Below is a small trained network, with its code and all its weights. Each question gives an input and a class and asks what happens when units are switched off, that is, made to give their printed mean instead of their output.

import numpy as np


def w(rows, s, z=0):
    codes = np.array(rows[::2]) - 128.0
    scale = np.full(codes.shape[1], s)
    scale[-1] = z or s
    return codes * scale


def f(y):
    return y / 2 * (1 + np.tanh(0.7978845608 * (y + 0.044715 * y**3)))


def log_softmax(a):
    a = a - a.max(-1, keepdims=True)
    return a - np.log(np.exp(a).sum(-1, keepdims=True))


def net(x, mask):
    res = np.array(x, float).reshape(1, 5) / 4 @ E
    y = f(res @ A[0][:, :-1].T + A[0][:, -1])
    res = res + np.where(mask, y, B[0][:, -1]) @ B[0][:, :-1]
    return log_softmax(res[-1] @ U[:, :-1].T + U[:, -1])


A, B = {}, {}
E = w([
[40,211,119,187,111,233,198,209,218],'x0',
[94,23,70,160,29,237,13,18,231],'x1',
[21,74,163,179,201,33,145,10,133],'x2',
[74,167,107,44,83,2,43,119,82],'x3',
[10,52,124,132,141,80,138,235,33],'x4',
],0.0086)
A[0] = w([
[169,174,192,101,225,74,168,120,104,10],'neuron 0',
[186,132,122,159,128,221,69,29,153,54],'neuron 1',
[162,104,77,67,77,163,97,141,144,143],'neuron 2',
[161,118,201,202,117,163,230,189,107,106],'neuron 3',
[207,122,136,43,60,134,95,142,108,119],'neuron 4',
[65,1,100,140,204,19,75,39,124,110],'neuron 5',
[181,94,117,164,102,169,105,50,243,64],'neuron 6',
[125,160,93,227,154,199,152,181,174,71],'neuron 7',
[182,148,98,91,133,54,129,150,80,200],'neuron 8',
[119,135,134,143,59,178,150,106,217,253],'neuron 9',
[140,150,215,165,182,195,232,160,140,163],'neuron 10',
],0.0099,0.0027)
B[0] = w([
[192,181,151,169,205,47,186,77,90,230],'neuron 0',
[253,98,121,51,28,104,192,39,191,239],'neuron 1',
[197,121,122,139,79,141,50,172,164,188],'neuron 2',
[113,64,88,90,214,116,124,148,124,215],'neuron 3',
[207,111,162,146,156,163,52,151,87,206],'neuron 4',
[80,29,251,232,88,135,152,118,88,247],'neuron 5',
[173,121,114,53,52,192,194,25,102,250],'neuron 6',
[107,139,66,130,210,245,143,157,140,209],'neuron 7',
[178,211,179,94,126,28,100,184,67,219],'neuron 8',
[97,175,90,152,143,231,49,49,214,224],'neuron 9',
[101,65,69,103,227,88,144,165,193,236],'neuron 10',
],0.0075,0.015)
U = w([
[52,57,202,174,97,92,110,118,97,139],'0',
[185,145,114,87,92,105,28,206,82,128],'1',
[57,221,76,141,114,191,71,148,197,25],'2',
[177,129,81,94,73,158,124,56,188,208],'3',
[88,125,132,161,165,96,171,89,179,3],'4',
[10,164,57,104,34,62,130,202,88,103],'5',
[159,209,157,123,191,18,154,137,84,238],'6',
[97,109,47,107,215,149,152,190,170,161],'7',
],0.011,0.0026)

Each question gives the input, the list of numbers given to net, and the class t.
The units are the neurons (one row each of A and B). Each row of codes is followed by its name. A weight is (code - 128) times the scale printed after its matrix; where a second scale follows, it is the last column's (A, B and U).
mask holds one flag per neuron, in row order. A switched-off neuron (its flag False) gives its mean, the last column of its row in B, instead of its output. The means were averaged over made-up inputs and are rounded, as every weight is.
A unit's drop is (log p(t) with every unit on - log p(t) with that unit switched off) / (log p(t) with every unit on - log p(t) with every unit switched off).
The circuit of an input: a set's keep is (log p(t) with only the set's units on - log p(t) with every unit switched off) / (log p(t) with every unit on - log p(t) with every unit switched off). Starting from all 11 units, units are removed one at a time, each time the one whose removal leaves the highest keep (on an exact tie, the one counted first), for as long as the keep stays at least 0.8.
units of the circuit, in order: the units of the circuit, biggest drop first
unit that matters most: the unit with the biggest drop
top k neurons: the k neurons with the biggest drops, biggest first
drop of u: that unit's drop, to one decimal
input [-1,8,6,4,2], class 0: unit that matters most => neuron 5
input [1,5,-6,1,6], class 2: top 2 neurons => [neuron 8; neuron 1]
input [5,-1,3,6,5], class 0: units of the circuit, in order => [neuron 5; neuron 10]
input [1,5,1,-4,7], class 0: units of the circuit, in order => [neuron 5; neuron 1]
input [7,-4,-6,6,7], class 5: units of the circuit, in order => [neuron 0; neuron 4]
input [-6,-1,-4,-1,-5], class 1: units of the circuit, in order => [neuron 4; neuron 9]
input [5,4,-4,-7,2], class 7: top 3 neurons => [neuron 7; neuron 10; neuron 3]
input [2,-8,5,-5,-8], class 7: top 4 neurons => [neuron 10; neuron 3; neuron 8; neuron 7]
input [7,2,0,8,0], class 2: drop of neuron 5 => 0.0
input [7,-1,1,5,1], class 2: drop of neuron 8 => 0.1
input [2,-3,-4,0,4], class 7: drop of neuron 0 => 0.2
